Below are the code and all the weights of a small trained network. Each question names an input and a target symbol and asks about switching units off, where a switched-off unit gives its printed mean instead of its output.

import numpy as np


def w(rows, s, z=0):
    codes = np.array(rows[::2]) - 128.0
    scale = np.full(codes.shape[1], s)
    scale[-1] = z or s
    return codes * scale


def f(y):
    return y / 2 * (1 + np.tanh(0.7978845608 * (y + 0.044715 * y**3)))


def softmax(a):
    e = np.exp(a - a.max(-1, keepdims=True))
    return e / e.sum(-1, keepdims=True)


def log_softmax(a):
    a = a - a.max(-1, keepdims=True)
    return a - np.log(np.exp(a).sum(-1, keepdims=True))


def net(x, mask):
    ids = ['αβγεζθξστφψω'.index(c) for c in x.split()]
    T = len(ids)
    res = E[ids] + P[:T]
    q, k, v = (res @ M[0].T for M in (Q, K, V))
    z = softmax(np.where(np.tri(T) > 0, q @ k.T / 4**0.5, -1e9)) @ v
    res = res + np.where(mask[0], z, O[0][:, -1]) @ O[0][:, :-1]
    y = f(res @ A[0][:, :-1].T + A[0][:, -1])
    res = res + np.where(mask[1:13], y, B[0][:, -1]) @ B[0][:, :-1]
    return log_softmax(res[-1] @ U[:, :-1].T + U[:, -1])


Q, K, V, O, A, B = {}, {}, {}, {}, {}, {}
E = w([
[73,159,105,54,149],'α',
[121,71,71,159,156],'β',
[156,112,101,127,65],'γ',
[30,69,114,147,83],'ε',
[206,109,88,108,211],'ζ',
[154,212,116,1,187],'θ',
[81,199,91,166,133],'ξ',
[143,108,154,87,213],'σ',
[127,166,131,106,60],'τ',
[118,195,76,169,159],'φ',
[156,132,161,90,199],'ψ',
[64,104,136,148,182],'ω',
],0.021)
P = w([
[12,229,12,99,64],'0',
[60,128,103,101,117],'1',
[88,120,115,104,134],'2',
[109,118,123,126,118],'3',
[120,102,141,144,119],'4',
[139,108,152,141,121],'5',
[145,106,165,149,117],'6',
[160,141,181,123,127],'7',
[167,153,164,111,118],'8',
[152,174,124,84,108],'9',
],0.011)
Q[0] = w([
[8,146,138,153,113],'H0',
[100,121,126,127,37],'H0',
[104,91,123,62,125],'H0',
[106,150,123,125,144],'H0',
],0.015)
K[0] = w([
[178,148,213,140,214],'H0',
[136,119,253,214,65],'H0',
[96,254,17,244,26],'H0',
[201,131,153,35,134],'H0',
],0.0087)
V[0] = w([
[194,175,104,195,172],'H0',
[114,244,112,147,97],'H0',
[117,210,254,45,97],'H0',
[83,90,145,156,63],'H0',
],0.0094)
O[0] = w([
[124,104,75,193,173,10],'H0',
[156,27,214,212,125,254],'H0',
[151,124,163,213,12,28],'H0',
[49,164,249,107,78,175],'H0',
],0.011,0.0047)
A[0] = w([
[16,157,94,68,81,142],'N0',
[175,198,114,162,50,109],'N1',
[199,117,195,112,60,53],'N2',
[96,95,126,131,67,45],'N3',
[62,86,145,53,55,132],'N4',
[96,59,155,108,101,113],'N5',
[62,189,222,90,66,62],'N6',
[119,146,152,148,90,67],'N7',
[69,148,23,206,113,147],'N8',
[53,181,174,195,6,116],'N9',
[129,254,174,62,107,254],'N10',
[102,35,143,119,146,110],'N11',
],0.009,0.0055)
B[0] = w([
[124,63,159,129,168,227],'N0',
[195,130,80,153,123,144],'N1',
[5,140,80,54,122,160],'N2',
[153,143,128,140,155,153],'N3',
[185,104,130,112,184,242],'N4',
[198,182,65,94,107,192],'N5',
[172,129,105,86,124,254],'N6',
[139,125,134,142,143,136],'N7',
[71,176,173,111,137,192],'N8',
[107,163,163,158,126,210],'N9',
[110,123,104,198,107,239],'N10',
[139,148,100,119,42,185],'N11',
],0.011,0.015)
U = w([
[158,213,143,136,137,107],'α',
[113,198,104,117,191,46],'β',
[159,127,136,129,94,46],'γ',
[158,49,185,158,157,152],'ε',
[49,62,87,72,106,2],'ζ',
[131,177,113,25,109,59],'θ',
[165,165,135,183,95,182],'ξ',
[85,122,161,176,173,246],'σ',
[154,255,210,121,93,193],'τ',
[80,153,18,126,61,214],'φ',
[17,183,220,123,64,100],'ψ',
[148,134,70,125,179,115],'ω',
],0.0087,0.006)

Each question gives the input, a string of symbols that net reads in full, and the target symbol t.
The units are the heads (4 rows each of Q, K, V and O) and the neurons (one row each of A and B). Each row of codes is followed by its name. A weight is (code - 128) times the scale printed after its matrix; where a second scale follows, it is the last column's (O, A, B and U).
mask holds one flag per unit, heads first, then neurons. A switched-off unit (its flag False) gives its mean, the last column of its rows in O or B, instead of its output. The means were averaged over made-up inputs and are rounded, as every weight is.
A unit's drop is (log p(t) with every unit on - log p(t) with that unit switched off) / (log p(t) with every unit on - log p(t) with every unit switched off).
The circuit of an input: a set's keep is (log p(t) with only the set's units on - log p(t) with every unit switched off) / (log p(t) with every unit on - log p(t) with every unit switched off). Starting from the 12 units with the biggest drops (on a tie, the unit counted first), units are removed one at a time, each time the one whose removal leaves the highest keep (on an exact tie, the one counted first), for as long as the keep stays at least 0.8.
units of the circuit, in order: the units of the circuit, biggest drop first
k most important neurons: the k neurons with the biggest drops, biggest first
drop of u: that unit's drop, to one decimal
input ε φ φ, target σ: 2 most important neurons -> [N5 N6]
input σ φ ω, target φ: 3 most important neurons -> [N0 N4 N11]
input β ε θ θ ε ε ω, target ξ: units of the circuit, in order -> [H0]
input ε ε ξ ζ φ σ ζ ξ ε γ, target θ: 2 most important neurons -> [N2 N6]
input φ ζ φ φ ε θ φ, target ξ: 2 most important neurons -> [N2 N1]
input φ ε ε φ, target σ: 2 most important neurons -> [N5 N11]
input ε ζ ε τ θ σ ε ε φ ζ, target θ: units of the circuit, in order -> [H0 N2]
input τ ε ξ α φ, target τ: 4 most important neurons -> [N0 N10 N9 N4]
input τ ψ ε α ψ, target ψ: units of the circuit, in order -> [N2 H0]
input ε θ γ β ε, target ε: 2 most important neurons -> [N0 N4]
input ε ξ ε ε ζ σ γ φ ε, target φ: 4 most important neurons -> [N0 N4 N11 N9]
input φ ε ε β ε ζ ε ζ ω, target β: units of the circuit, in order -> [H0 N8]
input ξ ε ε, target ξ: 2 most important neurons -> [N5 N11]
input ε ε ζ φ ε γ, target θ: units of the circuit, in order -> [N6 H0]
input ω ζ φ ε φ, target β: most important neuron -> [N8]
input φ φ ε φ ε ε, target φ: units of the circuit, in order -> [H0 N11 N0]
input ε ε σ ξ, target φ: 2 most important neurons -> [N4 N1]
input ε ζ ε ε ζ α ε ζ, target θ: units of the circuit, in order -> [H0 N2 N6]
input ζ ξ ε ξ φ γ ψ, target ω: 3 most important neurons -> [N0 N9 N8]
input ε ε ε ζ ε, target ζ: 2 most important neurons -> [N9 N0]
input φ φ φ φ ε φ φ ε ε σ, target ε: units of the circuit, in order -> [H0]
input ω φ ε ω ξ ε ε ε ε ε, target ε: drop of N0 -> 0.4
input ε φ ε ξ, target ψ: drop of N4 -> 0.7
input ζ ζ ε θ, target ω: drop of N1 -> 0.0
